Here is a tiny trained network, its code and every weight. The questions are about switching its units off for an input and a class, where a switched-off unit gives its printed mean instead of its output.

import numpy as np


def w(rows, s, z=0):
    codes = np.array(rows[::2]) - 128.0
    scale = np.full(codes.shape[1], s)
    scale[-1] = z or s
    return codes * scale


def f(y):
    return np.maximum(y, 0)


def log_softmax(a):
    a = a - a.max(-1, keepdims=True)
    return a - np.log(np.exp(a).sum(-1, keepdims=True))


def net(x, mask):
    res = np.array(x, float).reshape(1, 6) / 4 @ E
    y = f(res @ A[0][:, :-1].T + A[0][:, -1])
    res = res + np.where(mask, y, B[0][:, -1]) @ B[0][:, :-1]
    return log_softmax(res[-1] @ U[:, :-1].T + U[:, -1])


A, B = {}, {}
E = w([
[153,160,173,37,158,144,196],'x0',
[153,66,155,143,216,57,123],'x1',
[1,86,148,65,156,133,68],'x2',
[161,76,67,108,167,196,130],'x3',
[116,216,88,135,191,128,96],'x4',
[130,115,49,64,103,58,149],'x5',
],0.008)
A[0] = w([
[154,108,82,115,158,164,131,57],'N0',
[212,162,98,198,90,113,168,59],'N1',
[189,97,149,170,215,66,137,35],'N2',
[124,160,168,147,96,75,142,51],'N3',
[140,200,80,143,173,125,113,91],'N4',
[148,148,187,186,134,195,125,59],'N5',
[166,32,179,132,20,144,163,47],'N6',
[126,226,80,151,187,141,110,38],'N7',
[194,146,132,120,114,129,151,79],'N8',
[117,102,53,248,71,112,89,3],'N9',
[122,206,192,152,76,52,129,83],'N10',
[179,175,187,37,142,155,204,14],'N11',
[140,110,142,144,149,108,130,57],'N12',
[174,92,69,136,156,223,140,85],'N13',
[147,145,197,170,144,191,119,39],'N14',
[68,126,136,93,107,147,106,90],'N15',
[162,143,29,69,71,42,150,45],'N16',
[134,200,88,128,19,219,136,41],'N17',
],0.016,0.0063)
B[0] = w([
[128,103,97,116,101,173,145,163],'N0',
[54,82,136,78,148,127,85,242],'N1',
[169,67,148,138,122,32,165,209],'N2',
[154,113,79,118,112,158,154,170],'N3',
[114,199,134,84,118,114,151,197],'N4',
[86,136,148,213,126,163,152,195],'N5',
[106,251,126,65,124,89,174,214],'N6',
[112,213,141,85,118,92,154,206],'N7',
[94,106,140,97,146,149,109,187],'N8',
[200,163,150,147,152,162,23,217],'N9',
[163,86,53,82,100,197,161,221],'N10',
[192,159,140,153,150,141,8,226],'N11',
[149,122,138,129,136,109,145,145],'N12',
[153,100,58,90,96,190,159,206],'N13',
[83,142,132,214,123,143,143,184],'N14',
[105,69,136,107,147,113,115,187],'N15',
[80,140,156,247,123,166,171,226],'N16',
[178,50,151,142,140,21,168,248],'N17',
],0.03,0.011)
U = w([
[209,156,128,157,172,174,28,255],'0',
[179,61,135,143,151,65,172,37],'1',
[72,135,131,232,138,194,160,116],'2',
[111,221,114,64,139,127,159,90],'3',
[171,88,30,101,99,225,155,70],'4',
[2,48,137,67,206,154,60,209],'5',
],0.0076,0.0057)

Each question gives the input, the list of numbers given to net, and the class t.
The units are the neurons (one row each of A and B). Each row of codes is followed by its name. A weight is (code - 128) times the scale printed after its matrix; where a second scale follows, it is the last column's (A, B and U).
mask holds one flag per neuron, in row order. A switched-off neuron (its flag False) gives its mean, the last column of its row in B, instead of its output. The means were averaged over made-up inputs and are rounded, as every weight is.
A unit's drop is (log p(t) with every unit on - log p(t) with that unit switched off) / (log p(t) with every unit on - log p(t) with every unit switched off).
The circuit of an input: a set's keep is (log p(t) with only the set's units on - log p(t) with every unit switched off) / (log p(t) with every unit on - log p(t) with every unit switched off). Starting from the 12 units with the biggest drops (on a tie, the unit counted first), units are removed one at a time, each time the one whose removal leaves the highest keep (on an exact tie, the one counted first), for as long as the keep stays at least 0.8.
units of the circuit, in order: the units of the circuit, biggest drop first
most important unit: the unit with the biggest drop
top k neurons: the k neurons with the biggest drops, biggest first
drop when u is switched off: that unit's drop, to one decimal
input [-5,2,-4,4,-5,3], class 0: units of the circuit, in order -> (N9)
input [-2,4,8,8,0,2], class 4: top 2 neurons -> (N1 N13)
input [3,-8,-7,-7,-6,1], class 1: top 2 neurons -> (N17 N13)
input [7,-6,-6,7,2,-5], class 0: top 2 neurons -> (N11 N10)
input [3,2,5,-2,-7,-1], class 3: top 2 neurons -> (N6 N1)
input [4,-7,-8,3,-3,-5], class 5: top 3 neurons -> (N1 N8 N2)
input [3,4,2,7,-1,-6], class 4: top 4 neurons -> (N13 N16 N17 N0)
input [3,4,-4,-8,-4,-7], class 4: top 3 neurons -> (N10 N16 N3)
input [4,-2,7,-6,-8,-6], class 3: top 3 neurons -> (N6 N1 N16)
input [-3,6,-8,-8,-5,7], class 4: top 2 neurons -> (N10 N3)
input [8,5,7,2,-8,3], class 0: top 3 neurons -> (N11 N1 N7)
input [8,-8,5,1,-1,-7], class 0: top 3 neurons -> (N11 N2 N16)
input [-1,-4,5,6,-6,8], class 2: drop when N16 is switched off -> 1.6
input [-8,1,-7,-3,-7,3], class 0: most important unit -> N9
input [-4,-3,-1,3,6,7], class 2: drop when N6 is switched off -> 0.2
input [0,-1,-4,2,-7,1], class 3: drop when N6 is switched off -> 2.4
